Below are the code and all the weights of a small trained network. Each question names an input and a class and asks about switching units off, where a switched-off unit gives its printed mean instead of its output.

import numpy as np


def w(rows, s, z=0):
    codes = np.array(rows[::2]) - 128.0
    scale = np.full(codes.shape[1], s)
    scale[-1] = z or s
    return codes * scale


def f(y):
    return y / 2 * (1 + np.tanh(0.7978845608 * (y + 0.044715 * y**3)))


def log_softmax(a):
    a = a - a.max(-1, keepdims=True)
    return a - np.log(np.exp(a).sum(-1, keepdims=True))


def net(x, mask):
    res = np.array(x, float).reshape(1, 3) / 4 @ E
    y = f(res @ A[0][:, :-1].T + A[0][:, -1])
    res = res + np.where(mask, y, B[0][:, -1]) @ B[0][:, :-1]
    return log_softmax(res[-1] @ U[:, :-1].T + U[:, -1])


A, B = {}, {}
E = w([
[205,117,147,192,63,164,16],'x0',
[130,253,220,88,97,64,128],'x1',
[233,151,26,204,178,80,133],'x2',
],0.0066)
A[0] = w([
[76,1,104,120,172,227,185,148],'n1',
[212,245,82,132,173,32,149,153],'n2',
[152,113,230,135,28,236,32,106],'n3',
[53,201,199,67,103,92,203,255],'n4',
[110,79,84,90,140,186,168,208],'n5',
[173,91,82,218,94,140,89,113],'n6',
[182,75,95,231,134,148,82,74],'n7',
[147,131,197,148,44,163,45,186],'n8',
[91,77,130,130,123,132,161,209],'n9',
[185,102,52,182,122,162,69,183],'n10',
[85,136,57,139,159,181,199,182],'n11',
],0.0061,0.00084)
B[0] = w([
[185,93,192,192,94,69,221,197],'n1',
[215,63,132,225,142,42,244,235],'n2',
[188,50,163,188,71,119,217,248],'n3',
[17,236,135,57,134,143,80,255],'n4',
[154,99,144,224,71,77,218,154],'n5',
[96,138,1,84,201,203,69,187],'n6',
[61,150,23,94,196,245,62,193],'n7',
[187,40,94,217,118,62,153,215],'n8',
[108,131,207,184,87,104,149,144],'n9',
[121,159,31,32,183,238,103,197],'n10',
[172,66,150,191,142,95,163,156],'n11',
],0.0052,0.0053)
U = w([
[137,98,198,193,57,22,180,243],'0',
[250,18,107,208,113,132,143,114],'1',
[44,220,92,28,160,232,3,2],'2',
],0.0059,0.00083)

Each question gives the input, the list of numbers given to net, and the class t.
The units are the neurons (one row each of A and B). Each row of codes is followed by its name. A weight is (code - 128) times the scale printed after its matrix; where a second scale follows, it is the last column's (A, B and U).
mask holds one flag per neuron, in row order. A switched-off neuron (its flag False) gives its mean, the last column of its row in B, instead of its output. The means were averaged over made-up inputs and are rounded, as every weight is.
A unit's drop is (log p(t) with every unit on - log p(t) with that unit switched off) / (log p(t) with every unit on - log p(t) with every unit switched off).
The circuit of an input: a set's keep is (log p(t) with only the set's units on - log p(t) with every unit switched off) / (log p(t) with every unit on - log p(t) with every unit switched off). Starting from all 11 units, units are removed one at a time, each time the one whose removal leaves the highest keep (on an exact tie, the one counted first), for as long as the keep stays at least 0.8.
circuit, biggest first: the units of the circuit, biggest drop first
k most important neurons: the k neurons with the biggest drops, biggest first
drop when u is switched off: that unit's drop, to one decimal
input [-3,7,-4], class 2: circuit, biggest first => (n4)
input [-7,3,-1], class 2: 3 most important neurons => (n4; n3; n8)
input [-5,1,-3], class 2: 3 most important neurons => (n2; n4; n3)
input [5,-8,3], class 2: circuit, biggest first => (n7; n10)
input [7,0,8], class 2: 3 most important neurons => (n7; n10; n6)
input [3,-8,5], class 2: 2 most important neurons => (n7; n10)
input [7,-6,2], class 2: 4 most important neurons => (n7; n10; n6; n2)
input [-8,7,-2], class 2: drop when n4 is switched off => 0.6
input [-5,6,-3], class 2: drop when n4 is switched off => 0.2
input [3,-1,4], class 2: drop when n6 is switched off => 0.1
